[ 71 189  86 150 193 125 121 209 126 141 152 139  35 219   6]
The 4th entry from the end is 139
The entry just right of 189: 86
Find the last entry.
A: 6
Find the first entry from the left.
A: 71
Find the second entry from the left.
A: 189

data =
[[  -2.1  -70.9   39.6   26.3   16.8 -139.9  -32.9  -47.5   27.6]
 [ -49.8  -95.6 -143.9  -41.3 -147.4   58.7 -114.8  152.8 -115.8]
 [ -77.4  -29.1  -10.7  -37.3  -36.6  -34.3   18.1  -11.9  -30.9]
 [ -59.0  -70.9 -252.2   53.5 -246.9   53.7  -93.8   91.8 -116.4]
 [  -0.8   21.1   46.1  -60.7  -16.2    0.4   29.1   27.3  -15.0]]
Rows and columns are numbered from 0.
Which number is the entry at row 0, column 1? -70.9
The maximum: 152.8
The top-right entry -> 27.6
Which number is the smallest entry? -252.2
Which number is the entry in the bottom-right corner? -15.0
Which number is the entry just right of the largest entry? -115.8
Which number is the bottom entry of the column that holds the largest entry? 27.3
Which number is the entry in row 0 and column 2? 39.6
Which number is the entry in row 2 and column 1? -29.1
The entry at row 2, column 0 -> -77.4
Which number is the entry directly below the smallest entry? 46.1
The entry at row 1, column 0 is -49.8
Which number is the entry just left of -36.6? -37.3
Which number is the entry in the bottom-left corner? -0.8
Which number is the entry just right of 53.7? -93.8
Which number is the entry in row 0 and column 0? -2.1
The entry directly above 53.7: -34.3
The entry directly above the largest entry is -47.5
The entry directly above -41.3: 26.3
The entry directly above -60.7 -> 53.5
Which number is the entry directly above the centre entry? -147.4
The entry directly below -114.8 -> 18.1
The entry directly below the largest entry -> -11.9

X =
575	603	327	548	376	598	476	537	379	574	527	377	517	679	219
671	506	682	377	866	253	390	740	564	720	688	859	693	553	323
676	446	279	374	489	549	389	729	342	608	649	485	671	518	723
616	355	509	481	524	639	544	602	699	658	664	518	656	366	698
444	641	386	297	499	731	275	661	257	536	548	516	556	650	312
The minimum?
A: 219
The entry directly below 524?
A: 499
The entry just right of the largest entry is 253
The entry directly below 517?
A: 693
The entry directly above 664 -> 649
The entry in the bottom-right corner?
A: 312
The entry directly below the smallest entry is 323
The entry just left of 679: 517
The 3rd largest entry?
A: 740
The third smallest entry?
A: 257
The bottom-left entry?
A: 444
The entry directly above 698?
A: 723
The entry directly above 740?
A: 537
The first entry of the smallest entry's row?
A: 575
The entry just right of the centre entry?
A: 342
The 5th entry, reading row by row?
A: 376
The entry directly below 327?
A: 682
The fourth entry, reading row by row?
A: 548
The largest entry?
A: 866
The entry directly above 275: 544
The second entry on the main diagonal -> 506
The 3rd entry on the main diagonal?
A: 279

M = [36 67 65  3 63 29 46 40  6 77]
Give the 5th entry from the end.
Answer: 29
Give the first entry.
Answer: 36
The entry just left of the smallest entry is 65

Questions about the array below.
1) The first entry in reading order?
2) The maximum?
[[6, 3, 6, 6, 7, 3, 6, 6, 6, 3, 9], [5, 5, 4, 4, 5, 2, 4, 4, 3, 6, 5], [4, 7, 4, 5, 6, 6, 5, 6, 6, 7, 4], [4, 6, 4, 6, 7, 4, 5, 5, 5, 7, 8], [4, 5, 5, 5, 5, 4, 5, 5, 5, 7, 4], [4, 5, 6, 5, 6, 6, 3, 4, 5, 6, 2], [5, 6, 6, 7, 6, 5, 7, 5, 6, 5, 5]]
1) 6
2) 9

[[-13, 4, -5, -11, 5, -3, 8, 1, -1, -9, -4, 5, 8, -25, 6, 13],
 [-17, -10, 4, 9, -23, -8, 9, 3, -39, -15, -14, -8, 30, -31, 7, 32],
 [-5, 33, -11, -10, 0, -17, 26, -31, -53, -15, 19, 5, 35, -27, -13, 6],
 [0, -6, 4, 1, -10, 12, 6, 12, -4, 6, 1, -14, -1, -11, 5, 13]]
Rows and columns are numbered from 0.
The top-right entry is 13
The smallest entry is -53
The entry at row 0, column 0?
Answer: -13
The entry in row 2 and column 0?
Answer: -5
The largest entry?
Answer: 35
The entry just left of the largest entry?
Answer: 5
The entry at row 0, column 2?
Answer: -5
The entry in row 1 and column 0 is -17
The entry in row 0 and column 1 -> 4
The entry just right of the smallest entry?
Answer: -15
The top entry of the column that holds the largest entry?
Answer: 8
The entry directly below 32: 6
The entry just left of -3?
Answer: 5
The entry directly above the smallest entry: -39
The bottom-left entry?
Answer: 0
The entry at row 1, column 1?
Answer: -10
The entry just left of the smallest entry?
Answer: -31
The entry directly below the smallest entry?
Answer: -4
The top entry of the column that holds the smallest entry?
Answer: -1
The entry in row 2 and column 1?
Answer: 33
The bottom-right entry?
Answer: 13
The entry directly below 33 -> -6
The entry in row 1 and column 2?
Answer: 4

Questions about the matrix below.
1) Read off the largest entry in the first column.
2) Read off the entry in the top-right corner.
3) Read off the last entry, reading row by row.
4) Read off the maximum.
5) Read off the entry in the top-left corner.
6) Read off the second entry in reading order.
7) Read off the entry just left of -27.
8) Read off the entry just right of the largest entry.
[[-16 -16  -6 -23  24  -2   6   5 -19 -21  15  21 -11  11  -6 -19]
 [-22 -27  -8 -30  27   0   5   1 -14 -18  18  16  -9  13  -5 -29]
 [ 12   5   4  -6 -14 -25  -9   5 -12   1  11  -2 -13  -1   2   0]
 [ 16  21  -9   9 -19 -22  -2   7 -19   6   1   1  -7   2   2  12]
 [ 14  11   1   3 -14 -24  -7  -1 -15  -3   9   3 -14   5   4   5]
 [-21 -19 -11 -31  22   3   2   4 -19 -19  14  16  -9   8  -6 -28]
 [ 11  32 -15  30 -30 -16  10  10 -21  15  -3 -14   7  -3   6  29]
 [ 26  24  -5  48 -25 -11  10  11 -22  11 -14 -13  12  16   6  37]
 [ 15  29 -12  40 -30 -15   8  10 -17   8  -8 -11   7   7   2  36]]
1) 26
2) -19
3) 36
4) 48
5) -16
6) -16
7) -22
8) -25

Read these off the table that follows. Rows and columns are numbered from 0.
1) Which number is the top-left entry?
2) Which number is the entry at row 0, column 1?
3) Which number is the entry directly below 0.916?
4) Which number is the entry directly above the smallest entry?
5) Which number is the entry just left of 1.531?
6) Which number is the top-right entry?
7) Which number is the entry directly above 0.875?
8) Which number is the entry directly below -1.593?
array([[-0.529,  0.248,  0.919, -0.429,  1.228, -0.387,  0.892],
       [ 1.991,  1.270, -0.145,  1.906, -0.677,  1.646, -0.320],
       [-1.090, -0.524,  0.955, -1.082,  1.528, -0.729,  1.218],
       [-0.031,  1.815,  1.020, -0.398,  2.437, -0.643,  1.208],
       [ 1.963,  0.889, -0.298,  1.594, -0.334,  1.553, -0.068],
       [ 0.916,  2.706,  0.875,  0.999,  1.178,  0.276,  0.329],
       [ 0.997,  0.551,  0.284,  1.531, -1.077,  1.260, -0.407],
       [ 0.309, -1.593, -0.105,  0.242, -0.559,  0.866,  0.357],
       [ 1.094,  0.352,  0.093,  1.255, -0.630,  1.187, -0.103],
       [-1.025,  0.310,  1.218, -0.763,  1.538, -0.769,  1.025],
       [-0.651, -1.912,  0.429, -0.042, -0.861,  0.440,  0.248]])
1) -0.529
2) 0.248
3) 0.997
4) 0.310
5) 0.284
6) 0.892
7) -0.298
8) 0.352

[[ 15 -56  18  -5  30  19]
 [ 46   8 -39 -23  22  19]
 [  8 -48 -25  30 -18  18]
 [ 22 -31  47  30 -15  -4]
 [  5  35  -8  20  33   0]
 [-13  14  -9   6  26 -10]
 [ 19  -6 -17  39  30  52]]
Counting starts at 0.
What is the entry directly above 33? -15
The top-left entry is 15
The entry at row 0, column 2 is 18
The entry directly below the smallest entry is 8
The entry in the bottom-right corner -> 52
The entry directly above the largest entry -> -10
The entry in the bottom-left corner -> 19
The entry just right of -15 -> -4
What is the top entry of the column that holds the largest entry? 19
The entry in row 0 and column 1 -> -56
What is the entry at row 2, column 1? -48
What is the bottom entry of the column that holds the smallest entry? -6
What is the entry at row 1, column 0? 46
The entry at row 2, column 0 is 8
The entry just right of 14 -> -9
The entry directly below -48 is -31
What is the entry just left of the largest entry? 30

Read these off the row that follows.
1) Read off the third entry from the left.
2) Read off the entry just left of -2.0.
3) Read off the 3rd entry from the right.
4) Read off the second entry from the left.
5) Read off the first entry from the right.
6) Read off the fifth entry.
[ 0.1  2.0  1.3 -1.0  1.5 -0.9  0.1  2.0 -0.5  1.0  1.1 -2.0]
1) 1.3
2) 1.1
3) 1.0
4) 2.0
5) -2.0
6) 1.5
